Below are the code and all the weights of a small trained network. Each question names an input and a target symbol and asks about switching units off, where a switched-off unit gives its printed mean instead of its output.

import numpy as np


def w(rows, s, z=0):
    codes = np.array(rows[::2]) - 128.0
    scale = np.full(codes.shape[1], s)
    scale[-1] = z or s
    return codes * scale


def norm(h):
    return h / np.sqrt((h * h).mean(-1, keepdims=True) + 1e-5)


def f(y):
    return np.maximum(y, 0)


def softmax(a):
    e = np.exp(a - a.max(-1, keepdims=True))
    return e / e.sum(-1, keepdims=True)


def log_softmax(a):
    a = a - a.max(-1, keepdims=True)
    return a - np.log(np.exp(a).sum(-1, keepdims=True))


def net(x, mask):
    ids = ['βδεζλμπφψ'.index(c) for c in x.split()]
    T = len(ids)
    res = E[ids] + P[:T]
    q, k, v = (norm(res) @ M[0].T for M in (Q, K, V))
    z = softmax(np.where(np.tri(T) > 0, q @ k.T / 2**0.5, -1e9)) @ v
    res = res + np.where(mask[0], z, O[0][:, -1]) @ O[0][:, :-1]
    y = f(norm(res) @ A[0][:, :-1].T + A[0][:, -1])
    res = res + np.where(mask[1:17], y, B[0][:, -1]) @ B[0][:, :-1]
    return log_softmax(norm(res)[-1] @ U[:, :-1].T + U[:, -1])


Q, K, V, O, A, B = {}, {}, {}, {}, {}, {}
E = w([
[231,163,143,153],'β',
[195,125,176,175],'δ',
[63,8,138,77],'ε',
[157,171,122,167],'ζ',
[204,109,193,3],'λ',
[175,146,146,235],'μ',
[170,187,126,241],'π',
[202,124,161,34],'φ',
[153,191,87,73],'ψ',
],0.013)
P = w([
[88,110,158,85],'0',
[116,160,99,217],'1',
[206,138,111,37],'2',
[124,83,157,157],'3',
[127,155,2,241],'4',
[241,111,43,38],'5',
[106,57,180,163],'6',
],0.015)
Q[0] = w([
[92,89,252,175],'h0',
[169,40,149,180],'h0',
],0.014)
K[0] = w([
[4,225,248,131],'h0',
[107,162,194,67],'h0',
],0.012)
V[0] = w([
[31,254,143,133],'h0',
[126,61,176,207],'h0',
],0.011)
O[0] = w([
[162,117,26,103,2],'h0',
[248,57,176,201,42],'h0',
],0.013,0.0029)
A[0] = w([
[31,98,97,177,154],'n0',
[117,108,182,36,112],'n1',
[187,199,52,131,108],'n2',
[103,99,103,57,115],'n3',
[248,118,130,52,62],'n4',
[205,77,54,161,109],'n5',
[106,120,25,219,78],'n6',
[21,155,137,246,132],'n7',
[159,52,100,84,156],'n8',
[89,63,68,184,132],'n9',
[73,69,50,86,65],'n10',
[23,244,61,131,113],'n11',
[159,196,110,72,115],'n12',
[152,234,108,98,7],'n13',
[125,152,14,87,99],'n14',
[89,196,112,56,91],'n15',
],0.014,0.013)
B[0] = w([
[215,122,158,137,213],'n0',
[83,86,79,123,213],'n1',
[46,118,182,68,201],'n2',
[165,152,114,183,179],'n3',
[110,70,80,215,157],'n4',
[125,107,55,49,185],'n5',
[195,114,106,187,188],'n6',
[105,66,116,22,224],'n7',
[160,191,110,155,201],'n8',
[101,214,99,133,192],'n9',
[51,133,180,137,155],'n10',
[119,70,100,247,255],'n11',
[174,153,166,116,194],'n12',
[35,139,116,45,152],'n13',
[105,189,162,102,190],'n14',
[194,101,129,137,202],'n15',
],0.014,0.008)
U = w([
[186,128,20,130,79],'β',
[61,164,111,233,143],'δ',
[138,123,141,23,161],'ε',
[34,87,55,70,69],'ζ',
[249,126,118,145,71],'λ',
[184,191,211,164,173],'μ',
[114,49,197,172,68],'π',
[65,153,184,111,253],'φ',
[117,219,109,95,241],'ψ',
],0.013,0.0056)

Each question gives the input, a string of symbols that net reads in full, and the target symbol t.
The units are the heads (2 rows each of Q, K, V and O) and the neurons (one row each of A and B). Each row of codes is followed by its name. A weight is (code - 128) times the scale printed after its matrix; where a second scale follows, it is the last column's (O, A, B and U).
mask holds one flag per unit, heads first, then neurons. A switched-off unit (its flag False) gives its mean, the last column of its rows in O or B, instead of its output. The means were averaged over made-up inputs and are rounded, as every weight is.
A unit's drop is (log p(t) with every unit on - log p(t) with that unit switched off) / (log p(t) with every unit on - log p(t) with every unit switched off).
The circuit of an input: a set's keep is (log p(t) with only the set's units on - log p(t) with every unit switched off) / (log p(t) with every unit on - log p(t) with every unit switched off). Starting from the 12 units with the biggest drops (on a tie, the unit counted first), units are removed one at a time, each time the one whose removal leaves the highest keep (on an exact tie, the one counted first), for as long as the keep stays at least 0.8.
units of the circuit, in order: the units of the circuit, biggest drop first
most important unit: the unit with the biggest drop
k most important neurons: the k neurons with the biggest drops, biggest first
drop when u is switched off: that unit's drop, to one decimal
input ε ε π μ μ, target β: most important unit : n6
input λ ε π μ ε, target β: units of the circuit, in order : [n0 n7 n9]
input λ β ε ζ ψ ψ δ, target ε: units of the circuit, in order : [n7 n11]
input ε μ ε π π ζ, target δ: 3 most important neurons : [n11 n7 n0]
input π ε ε ε μ μ ψ, target β: units of the circuit, in order : [h0 n5]
input ε μ ε δ ε, target ε: units of the circuit, in order : [n7 h0 n0]
input φ ε λ, target β: 3 most important neurons : [n4 n1 n0]
input π π ε φ π μ ε, target β: units of the circuit, in order : [h0 n8]
input π ψ λ ζ, target β: units of the circuit, in order : [h0 n5]
input ψ μ ψ, target ψ: 3 most important neurons : [n14 n12 n7]
input ε μ μ ε π, target β: 2 most important neurons : [n7 n6]
input λ δ ψ ε ζ φ β, target ε: 2 most important neurons : [n11 n7]
input ε β ε π, target π: 2 most important neurons : [n7 n5]
input ε ψ π, target φ: most important unit : n2
input μ λ δ, target π: 2 most important neurons : [n4 n1]
input ζ φ β λ, target ψ: units of the circuit, in order : [h0 n14 n8]
input ε λ π φ μ δ, target π: 3 most important neurons : [n4 n7 n1]
input ψ ψ ψ φ π μ φ, target δ: 2 most important neurons : [n11 n10]
input δ ε μ, target μ: 2 most important neurons : [n11 n7]
input λ φ ε ε π ε μ, target ε: most important neuron : [n7]
input μ ψ μ π ε λ λ, target λ: drop when n15 is switched off : 0.0
input ε π β, target ε: drop when h0 is switched off : 1.3
input π μ π ε ζ φ μ, target β: drop when h0 is switched off : 1.1
